Here is a tiny trained network, its code and every weight. The questions are about switching its units off for an input and a target symbol, where a switched-off unit gives its printed mean instead of its output.

import numpy as np


def w(rows, s, z=0):
    codes = np.array(rows[::2]) - 128.0
    scale = np.full(codes.shape[1], s)
    scale[-1] = z or s
    return codes * scale


def f(y):
    return np.maximum(y, 0)


def softmax(a):
    e = np.exp(a - a.max(-1, keepdims=True))
    return e / e.sum(-1, keepdims=True)


def log_softmax(a):
    a = a - a.max(-1, keepdims=True)
    return a - np.log(np.exp(a).sum(-1, keepdims=True))


def net(x, mask):
    ids = ['ΓΞΠβδεηθμστω'.index(c) for c in x.split()]
    T = len(ids)
    res = E[ids] + P[:T]
    u = 0
    for l in range(2):
        r = res
        for j in range(2):
            rows = slice(3 * j, 3 * j + 3)
            q, k, v = (r @ M[l][rows].T for M in (Q, K, V))
            z = softmax(np.where(np.tri(T) > 0, q @ k.T / 3**0.5, -1e9)) @ v
            o = O[l][rows]
            res = res + np.where(mask[u + j], z, o[:, -1]) @ o[:, :-1]
        u += 2
        y = f(res @ A[l][:, :-1].T + A[l][:, -1])
        res = res + np.where(mask[u : u + 8], y, B[l][:, -1]) @ B[l][:, :-1]
        u += 8
    return log_softmax(res[-1] @ U[:, :-1].T + U[:, -1])


Q, K, V, O, A, B = {}, {}, {}, {}, {}, {}
E = w([
[142,203,129,198,174],'Γ',
[189,173,112,188,129],'Ξ',
[187,170,118,178,130],'Π',
[154,201,152,156,55],'β',
[211,130,112,160,46],'δ',
[213,147,100,188,102],'ε',
[38,72,117,133,136],'η',
[217,63,79,47,50],'θ',
[210,86,40,93,193],'μ',
[237,238,91,28,112],'σ',
[119,197,159,2,140],'τ',
[169,121,94,11,199],'ω',
],0.0068)
P = w([
[183,122,211,158,148],'0',
[174,145,149,123,122],'1',
[153,163,109,108,111],'2',
[134,170,66,90,101],'3',
[123,173,33,82,95],'4',
[110,175,1,81,88],'5',
],0.0048)
Q[0] = w([
[112,101,137,132,152],'L0H1',
[120,140,122,131,126],'L0H1',
[89,139,133,141,127],'L0H1',
[135,148,171,63,50],'L0H2',
[47,215,184,111,96],'L0H2',
[133,79,133,161,2],'L0H2',
],0.03)
K[0] = w([
[121,105,154,115,136],'L0H1',
[132,128,123,142,131],'L0H1',
[138,79,139,162,137],'L0H1',
[114,156,184,77,45],'L0H2',
[26,174,204,117,133],'L0H2',
[140,64,136,164,3],'L0H2',
],0.026)
V[0] = w([
[129,144,104,98,129],'L0H1',
[66,146,81,255,87],'L0H1',
[77,148,157,120,80],'L0H1',
[83,97,101,104,121],'L0H2',
[25,65,48,71,109],'L0H2',
[93,100,104,102,127],'L0H2',
],0.0058)
O[0] = w([
[107,140,120,141,152,128],'L0H1',
[171,127,21,86,115,137],'L0H1',
[103,165,122,99,105,124],'L0H1',
[179,121,128,121,128,67],'L0H2',
[254,129,132,123,163,2],'L0H2',
[180,119,133,120,139,76],'L0H2',
],0.0056,0.00093)
A[0] = w([
[6,75,158,170,143,31],'L0N1',
[102,162,80,171,176,90],'L0N2',
[44,22,163,169,130,93],'L0N3',
[143,158,172,194,114,84],'L0N4',
[105,173,121,111,177,92],'L0N5',
[213,146,168,150,141,180],'L0N6',
[15,84,159,207,161,2],'L0N7',
[144,69,113,227,72,35],'L0N8',
],0.012,0.0036)
B[0] = w([
[230,172,116,111,143,204],'L0N1',
[136,127,134,120,89,214],'L0N2',
[69,204,148,125,136,243],'L0N3',
[134,153,167,118,144,196],'L0N4',
[136,130,128,110,104,186],'L0N5',
[216,164,133,106,158,253],'L0N6',
[251,113,119,127,190,175],'L0N7',
[174,154,119,108,99,150],'L0N8',
],0.023,0.0014)
Q[1] = w([
[184,144,96,87,147],'L1H1',
[54,58,117,152,153],'L1H1',
[112,68,203,140,134],'L1H1',
[112,29,252,212,191],'L1H2',
[150,67,122,250,104],'L1H2',
[84,141,47,185,99],'L1H2',
],0.029)
K[1] = w([
[138,109,63,68,115],'L1H1',
[103,103,179,236,167],'L1H1',
[169,122,190,151,175],'L1H1',
[173,115,246,249,99],'L1H2',
[100,180,96,252,96],'L1H2',
[149,194,28,149,83],'L1H2',
],0.026)
V[1] = w([
[98,135,137,128,101],'L1H1',
[154,150,119,105,113],'L1H1',
[135,72,145,84,158],'L1H1',
[88,152,195,35,106],'L1H2',
[181,68,144,84,80],'L1H2',
[93,72,104,69,251],'L1H2',
],0.021)
O[1] = w([
[95,122,115,130,121,77],'L1H1',
[122,159,151,133,164,254],'L1H1',
[142,88,183,113,91,65],'L1H1',
[108,112,99,13,178,215],'L1H2',
[127,68,199,104,124,112],'L1H2',
[106,102,131,169,248,109],'L1H2',
],0.017,0.0072)
A[1] = w([
[5,139,133,136,117,172],'L1N1',
[33,90,97,144,88,171],'L1N2',
[155,34,58,143,115,139],'L1N3',
[75,6,42,155,100,179],'L1N4',
[103,88,98,125,109,42],'L1N5',
[117,103,114,135,118,1],'L1N6',
[132,104,110,176,144,160],'L1N7',
[138,89,146,146,149,147],'L1N8',
],0.019,0.0056)
B[1] = w([
[99,40,85,181,77,255],'L1N1',
[188,128,79,193,136,174],'L1N2',
[178,118,203,77,119,138],'L1N3',
[250,84,95,181,208,167],'L1N4',
[136,188,147,85,126,131],'L1N5',
[170,140,73,139,125,128],'L1N6',
[146,218,125,173,56,185],'L1N7',
[40,195,171,140,120,253],'L1N8',
],0.014,0.0048)
U = w([
[207,102,146,159,144,69],'Γ',
[144,122,126,134,121,10],'Ξ',
[137,121,132,141,126,18],'Π',
[2,128,92,114,65,204],'β',
[139,125,130,118,80,21],'δ',
[146,131,119,133,97,10],'ε',
[130,138,48,165,172,198],'η',
[125,63,173,137,103,133],'θ',
[98,135,149,182,120,62],'μ',
[151,182,150,99,151,255],'σ',
[126,61,101,65,162,46],'τ',
[74,88,160,151,197,64],'ω',
],0.0068,0.0072)

Each question gives the input, a string of symbols that net reads in full, and the target symbol t.
The units are the heads (3 rows each of Q, K, V and O) and the neurons (one row each of A and B). Each row of codes is followed by its name. A weight is (code - 128) times the scale printed after its matrix; where a second scale follows, it is the last column's (O, A, B and U).
mask holds one flag per unit, layer by layer, with each layer's heads first. A switched-off unit (its flag False) gives its mean, the last column of its rows in O or B, instead of its output. The means were averaged over made-up inputs and are rounded, as every weight is.
A unit's drop is (log p(t) with every unit on - log p(t) with that unit switched off) / (log p(t) with every unit on - log p(t) with every unit switched off).
The circuit of an input: a set's keep is (log p(t) with only the set's units on - log p(t) with every unit switched off) / (log p(t) with every unit on - log p(t) with every unit switched off). Starting from the 12 units with the biggest drops (on a tie, the unit counted first), units are removed one at a time, each time the one whose removal leaves the highest keep (on an exact tie, the one counted first), for as long as the keep stays at least 0.8.
circuit, biggest first: the units of the circuit, biggest drop first
top k neurons: the k neurons with the biggest drops, biggest first
top k neurons in layer l: the k neurons of layer l with the biggest drops, biggest first
which heads matter: for each layer, one digit per head in row order, 1 if its drop is at least 0.15 and else 0, layers parted by /
drop when u is switched off: that unit's drop, to one decimal
input δ β β η β, target η: circuit, biggest first -> [L1H1; L1H2; L0N3]
input Ξ η ω τ β Γ, target τ: circuit, biggest first -> [L1H2; L0N5]
input η β Γ β β, target β: circuit, biggest first -> [L1H2]
input η η θ β β, target θ: circuit, biggest first -> [L1H2; L0N3]
input μ ω Γ μ η β, target μ: top 2 neurons in layer 0 -> [L0N3; L0N6]
input η μ β, target μ: top 2 neurons -> [L1N8; L0N3]
input ω δ η Π ω Γ, target ω: circuit, biggest first -> [L1H2; L0N3]
input η η η η, target Γ: top 3 neurons -> [L0N6; L1N4; L0N3]
input η μ Γ, target μ: which heads matter -> 00 / 01
input η η β η σ η, target Γ: top 3 neurons -> [L0N6; L0N1; L1N4]
input Γ η Ξ β η Γ, target β: which heads matter -> 00 / 00
input τ Γ β μ η, target μ: which heads matter -> 01 / 01
input σ η Π η η, target η: top 2 neurons -> [L0N6; L1N4]
input η η Γ η, target η: top 2 neurons in layer 0 -> [L0N6; L0N1]
input β τ η Ξ τ η, target τ: circuit, biggest first -> [L1H2]
input β η η β, target η: top 2 neurons -> [L1N2; L1N8]
input Γ ε β μ η, target μ: top 3 neurons -> [L1N8; L0N3; L1N7]
input ω ω β η, target ω: top 2 neurons in layer 1 -> [L1N8; L1N7]
input δ β μ, target μ: top 3 neurons -> [L1N8; L0N3; L1N7]
input η δ ω μ β, target ω: top neuron in layer 0 -> [L0N5]
input η μ η, target β: top 2 neurons -> [L1N8; L0N6]
input Γ ω μ, target ω: drop when L0N2 is switched off -> 0.1
input η μ β η, target β: top 4 neurons in layer 0 -> [L0N6; L0N3; L0N7; L0N1]
input μ η ω η, target ω: drop when L0N6 is switched off -> -0.2
input η Γ μ, target μ: drop when L0N8 is switched off -> 0.0
input τ ε θ, target τ: drop when L0N1 is switched off -> 0.1
input η β τ η, target τ: top neuron in layer 0 -> [L0N5]
input η η τ, target τ: top 2 neurons in layer 1 -> [L1N8; L1N7]
